Below are the code and all the weights of a small trained network. Each question names an input and a class and asks about switching units off, where a switched-off unit gives its printed mean instead of its output.

import numpy as np


def w(rows, s, z=0):
    codes = np.array(rows[::2]) - 128.0
    scale = np.full(codes.shape[1], s)
    scale[-1] = z or s
    return codes * scale


def f(y):
    return y / 2 * (1 + np.tanh(0.7978845608 * (y + 0.044715 * y**3)))


def log_softmax(a):
    a = a - a.max(-1, keepdims=True)
    return a - np.log(np.exp(a).sum(-1, keepdims=True))


def net(x, mask):
    res = np.array(x, float).reshape(1, 3) / 4 @ E
    y = f(res @ A[0][:, :-1].T + A[0][:, -1])
    res = res + np.where(mask, y, B[0][:, -1]) @ B[0][:, :-1]
    return log_softmax(res[-1] @ U[:, :-1].T + U[:, -1])


A, B = {}, {}
E = w([
[179,121,94,138,7,145],'x0',
[135,75,91,81,142,102],'x1',
[178,123,86,149,135,98],'x2',
],0.02)
A[0] = w([
[162,10,65,62,112,105,254],'N0',
[102,95,165,108,156,148,175],'N1',
[97,20,109,28,165,87,147],'N2',
[131,85,117,119,180,50,83],'N3',
[51,89,125,12,200,111,175],'N4',
[26,135,158,40,138,121,134],'N5',
[82,96,134,108,173,165,237],'N6',
[130,184,122,210,176,116,102],'N7',
[94,202,143,205,35,217,120],'N8',
[124,100,212,43,134,88,115],'N9',
[120,102,122,149,176,167,94],'N10',
[124,19,108,80,60,191,175],'N11',
[65,119,153,71,145,112,168],'N12',
[217,60,76,166,188,28,188],'N13',
[133,61,95,70,149,89,88],'N14',
],0.012,0.0069)
B[0] = w([
[204,79,109,172,156,84,240],'N0',
[97,135,157,119,132,127,178],'N1',
[118,143,177,149,188,76,228],'N2',
[123,131,155,140,117,248,184],'N3',
[102,148,194,119,161,120,251],'N4',
[109,164,138,69,139,81,205],'N5',
[77,128,189,135,120,114,204],'N6',
[149,114,98,145,96,112,173],'N7',
[96,146,156,184,26,152,247],'N8',
[120,113,110,117,157,102,171],'N9',
[133,150,118,122,120,108,152],'N10',
[172,126,89,101,26,59,213],'N11',
[106,143,169,90,115,106,190],'N12',
[160,122,102,145,79,117,230],'N13',
[123,94,137,140,197,143,183],'N14',
],0.014,0.018)
U = w([
[205,74,2,133,51,49,218],'0',
[152,40,138,225,217,75,113],'1',
[93,75,67,79,134,192,47],'2',
[154,148,104,72,159,236,25],'3',
[68,105,130,53,170,177,59],'4',
[95,181,159,164,71,174,254],'5',
[87,146,156,31,173,61,45],'6',
],0.0098,0.0056)

Each question gives the input, the list of numbers given to net, and the class t.
The units are the neurons (one row each of A and B). Each row of codes is followed by its name. A weight is (code - 128) times the scale printed after its matrix; where a second scale follows, it is the last column's (A, B and U).
mask holds one flag per neuron, in row order. A switched-off neuron (its flag False) gives its mean, the last column of its row in B, instead of its output. The means were averaged over made-up inputs and are rounded, as every weight is.
A unit's drop is (log p(t) with every unit on - log p(t) with that unit switched off) / (log p(t) with every unit on - log p(t) with every unit switched off).
The circuit of an input: a set's keep is (log p(t) with only the set's units on - log p(t) with every unit switched off) / (log p(t) with every unit on - log p(t) with every unit switched off). Starting from the 12 units with the biggest drops (on a tie, the unit counted first), units are removed one at a time, each time the one whose removal leaves the highest keep (on an exact tie, the one counted first), for as long as the keep stays at least 0.8.
circuit, biggest first: the units of the circuit, biggest drop first
k most important neurons: the k neurons with the biggest drops, biggest first
drop of u: that unit's drop, to one decimal
input [-2,1,8], class 0: circuit, biggest first : [N13]
input [-2,-2,-2], class 6: 2 most important neurons : [N8, N3]
input [1,5,2], class 1: 3 most important neurons : [N2, N14, N8]
input [2,-3,4], class 0: 3 most important neurons : [N4, N3, N6]
input [-1,-2,-6], class 6: 2 most important neurons : [N5, N3]
input [0,-7,7], class 0: 2 most important neurons : [N4, N7]
input [-4,-1,4], class 5: 2 most important neurons : [N0, N2]
input [-7,-3,6], class 5: 2 most important neurons : [N0, N3]
input [0,7,-2], class 1: drop of N0 : 2.1
input [1,7,2], class 1: drop of N2 : 1.4
input [8,0,-6], class 0: drop of N11 : 0.5
